Here is a tiny trained network, its code and every weight. The questions are about switching its units off for an input and a target symbol, where a switched-off unit gives its printed mean instead of its output.

import numpy as np


def w(rows, s, z=0):
    codes = np.array(rows[::2]) - 128.0
    scale = np.full(codes.shape[1], s)
    scale[-1] = z or s
    return codes * scale


def softmax(a):
    e = np.exp(a - a.max(-1, keepdims=True))
    return e / e.sum(-1, keepdims=True)


def log_softmax(a):
    a = a - a.max(-1, keepdims=True)
    return a - np.log(np.exp(a).sum(-1, keepdims=True))


def net(x, mask):
    ids = ['ΓΛΞΨαβδηθμπστφω'.index(c) for c in x.split()]
    T = len(ids)
    res = E[ids] + P[:T]
    u = 0
    for l in range(3):
        r = res
        for j in range(2):
            rows = slice(2 * j, 2 * j + 2)
            q, k, v = (r @ M[l][rows].T for M in (Q, K, V))
            z = softmax(np.where(np.tri(T) > 0, q @ k.T / 2**0.5, -1e9)) @ v
            o = O[l][rows]
            res = res + np.where(mask[u + j], z, o[:, -1]) @ o[:, :-1]
        u += 2
    return log_softmax(res[-1] @ U[:, :-1].T + U[:, -1])


Q, K, V, O = {}, {}, {}, {}
E = w([
[83,129,165,153,122,106,86,136],'Γ',
[87,138,147,155,138,163,119,82],'Λ',
[120,68,220,143,125,153,86,131],'Ξ',
[154,104,155,159,156,126,87,76],'Ψ',
[105,146,208,134,116,100,139,96],'α',
[86,148,189,169,175,126,64,102],'β',
[122,176,101,166,141,71,85,80],'δ',
[85,113,122,156,142,170,49,164],'η',
[61,141,131,122,80,150,155,141],'θ',
[7,199,103,154,121,103,114,108],'μ',
[108,177,122,161,122,92,42,152],'π',
[79,72,111,162,197,102,169,161],'σ',
[148,199,105,187,195,211,142,63],'τ',
[66,130,184,171,127,137,183,190],'φ',
[164,212,178,202,121,162,89,171],'ω',
],0.013)
P = w([
[153,123,106,82,92,119,115,126],'0',
[94,142,168,112,166,108,77,93],'1',
[99,138,163,125,170,107,84,98],'2',
[100,136,156,138,172,112,95,111],'3',
[101,135,153,148,175,115,103,116],'4',
[96,137,145,160,170,114,115,127],'5',
[91,134,146,171,167,125,122,134],'6',
[95,134,141,186,161,120,128,141],'7',
[92,130,138,197,156,123,143,145],'8',
[95,131,138,211,145,122,144,151],'9',
[90,128,132,223,136,119,154,157],'10',
[98,129,132,236,129,110,156,153],'11',
[93,124,132,248,117,118,158,161],'12',
],0.014)
Q[0] = w([
[224,105,65,9,55,149,150,109],'L0H1',
[133,189,159,137,83,150,99,90],'L0H1',
[160,125,106,18,145,118,122,104],'L0H2',
[170,108,144,114,75,110,167,145],'L0H2',
],0.012)
K[0] = w([
[128,124,129,4,120,117,100,89],'L0H1',
[137,103,109,118,152,89,108,159],'L0H1',
[96,112,184,120,164,118,106,106],'L0H2',
[136,112,157,80,112,107,126,126],'L0H2',
],0.02)
V[0] = w([
[120,193,254,121,27,114,179,143],'L0H1',
[100,28,190,113,140,83,231,105],'L0H1',
[219,167,113,134,93,210,225,62],'L0H2',
[130,125,188,175,134,192,136,90],'L0H2',
],0.0084)
O[0] = w([
[173,190,104,67,214,158,148,180,105],'L0H1',
[89,99,48,145,194,147,12,112,184],'L0H1',
[95,73,149,30,137,79,112,54,1],'L0H2',
[108,87,191,120,198,98,141,121,166],'L0H2',
],0.011,0.0062)
Q[1] = w([
[69,189,188,179,150,61,98,134],'L1H1',
[193,124,151,22,135,144,236,180],'L1H1',
[61,58,161,50,89,2,197,108],'L1H2',
[119,46,132,93,69,124,92,134],'L1H2',
],0.0089)
K[1] = w([
[202,139,70,70,110,119,131,115],'L1H1',
[107,194,202,142,166,157,84,104],'L1H1',
[181,124,166,141,123,213,128,1],'L1H2',
[129,112,171,108,213,175,133,21],'L1H2',
],0.0099)
V[1] = w([
[139,108,17,20,115,166,131,141],'L1H1',
[143,143,81,87,18,55,111,116],'L1H1',
[44,185,117,163,179,30,207,58],'L1H2',
[253,106,166,190,209,81,56,93],'L1H2',
],0.0072)
O[1] = w([
[214,70,109,93,166,237,197,135,74],'L1H1',
[254,134,151,189,120,188,119,36,153],'L1H1',
[107,185,93,118,190,118,194,34,254],'L1H2',
[191,70,130,117,202,45,117,149,200],'L1H2',
],0.0081,0.0032)
Q[2] = w([
[175,129,40,2,81,77,92,100],'L2H1',
[113,123,124,182,134,170,60,166],'L2H1',
[98,173,167,183,141,133,136,131],'L2H2',
[103,106,170,183,217,59,93,152],'L2H2',
],0.0078)
K[2] = w([
[16,246,156,192,251,2,46,76],'L2H1',
[174,130,65,66,196,214,216,56],'L2H1',
[198,136,156,53,42,147,154,103],'L2H2',
[204,64,21,43,48,104,130,166],'L2H2',
],0.0044)
V[2] = w([
[122,2,187,55,55,194,154,160],'L2H1',
[175,134,137,98,63,98,170,31],'L2H1',
[7,101,21,155,97,144,136,94],'L2H2',
[187,8,107,157,144,51,41,97],'L2H2',
],0.0065)
O[2] = w([
[103,61,5,115,94,122,137,115,223],'L2H1',
[184,87,124,178,151,96,141,128,9],'L2H1',
[72,142,146,182,123,176,185,75,2],'L2H2',
[147,214,64,151,118,100,130,96,27],'L2H2',
],0.012,0.0019)
U = w([
[150,141,139,108,117,138,119,108,255],'Γ',
[123,116,119,164,177,113,168,136,156],'Λ',
[127,147,82,84,114,106,104,113,97],'Ξ',
[191,165,98,136,134,90,154,114,102],'Ψ',
[165,164,106,87,253,193,142,155,121],'α',
[110,156,172,127,136,76,132,166,89],'β',
[201,145,144,165,129,120,178,150,98],'δ',
[89,83,115,203,96,108,78,100,102],'η',
[166,89,98,112,129,153,181,112,105],'θ',
[138,111,175,154,139,167,163,137,65],'μ',
[162,113,149,166,78,123,126,151,107],'π',
[127,179,126,153,123,181,181,94,128],'σ',
[130,109,154,96,144,85,171,47,121],'τ',
[87,111,135,90,123,165,137,128,122],'φ',
[159,110,133,89,144,105,114,130,102],'ω',
],0.0067,0.016)

Each question gives the input, a string of symbols that net reads in full, and the target symbol t.
The units are the heads (2 rows each of Q, K, V and O). Each row of codes is followed by its name. A weight is (code - 128) times the scale printed after its matrix; where a second scale follows, it is the last column's (O and U).
mask holds one flag per head, layer by layer. A switched-off head (its flag False) gives its mean, the last column of its rows in O, instead of its output. The means were averaged over made-up inputs and are rounded, as every weight is.
A unit's drop is (log p(t) with every unit on - log p(t) with that unit switched off) / (log p(t) with every unit on - log p(t) with every unit switched off).
The circuit of an input: a set's keep is (log p(t) with only the set's units on - log p(t) with every unit switched off) / (log p(t) with every unit on - log p(t) with every unit switched off). Starting from all 6 units, units are removed one at a time, each time the one whose removal leaves the highest keep (on an exact tie, the one counted first), for as long as the keep stays at least 0.8.
circuit, biggest first: the units of the circuit, biggest drop first
most important unit: the unit with the biggest drop
which heads matter: for each layer, one digit per head in row order, 1 if its drop is at least 0.15 and else 0, layers parted by /
drop when u is switched off: that unit's drop, to one decimal
input Λ π θ Λ Λ τ φ π, target α: which heads matter : 10 / 00 / 00
input Ξ Ξ β σ Γ φ σ α μ φ δ, target α: circuit, biggest first : (L0H1)
input σ τ β β π φ σ φ Ξ β σ β Λ, target σ: circuit, biggest first : (L2H2, L2H1)
input σ β Ξ σ δ π φ, target σ: which heads matter : 10 / 00 / 01
input α Ψ η β Ψ φ Ψ, target α: circuit, biggest first : (L0H1, L0H2, L1H1)
input η φ ω Ψ σ Ξ, target η: circuit, biggest first : (L0H1, L1H2, L2H1, L1H1)
input σ σ Λ, target σ: circuit, biggest first : (L2H2, L0H1)
input η δ β α θ σ σ β, target η: circuit, biggest first : (L0H1, L2H1)
input σ μ Λ μ Λ β σ η ω β η π, target σ: circuit, biggest first : (L2H2, L0H1, L1H1, L0H2)
input φ θ φ β ω Γ σ, target φ: circuit, biggest first : (L1H1, L0H1, L2H1, L2H2)
input β σ τ τ β φ σ τ η π, target β: circuit, biggest first : (L1H1, L2H1)
input Ψ Λ β β, target Ψ: circuit, biggest first : (L2H2, L1H2)
input δ ω μ Λ σ η τ α, target δ: circuit, biggest first : (L2H1, L1H1, L0H1)
input τ Ξ θ, target τ: which heads matter : 11 / 01 / 00
input σ Ψ α β σ σ τ θ, target σ: circuit, biggest first : (L2H2, L0H1)
input β σ Γ σ φ Γ φ σ φ η, target α: which heads matter : 10 / 00 / 10
input ω α σ α θ σ σ ω Λ ω σ, target β: which heads matter : 10 / 10 / 01
input η β σ θ μ, target η: which heads matter : 10 / 01 / 10
input μ Γ θ μ β η β, target μ: circuit, biggest first : (L2H2, L1H2, L0H1, L2H1)
input Ξ η δ ω μ σ δ, target Ξ: most important unit : L1H2
input σ σ σ σ α σ δ, target σ: circuit, biggest first : (L2H2, L0H1, L2H1)
input β Ψ Γ μ ω Ξ τ, target β: most important unit : L1H1
input σ μ ω, target σ: which heads matter : 10 / 10 / 01
input φ σ α Ψ α Ξ φ η ω α, target β: which heads matter : 10 / 10 / 00
input η η Λ β φ φ θ β Ψ σ, target η: drop when L0H1 is switched off : 0.9
input Γ δ Γ σ, target η: drop when L1H2 is switched off : 0.3
input δ σ σ σ φ σ, target α: drop when L2H2 is switched off : 0.1
input α β Ξ Λ Λ α, target α: most important unit : L0H1
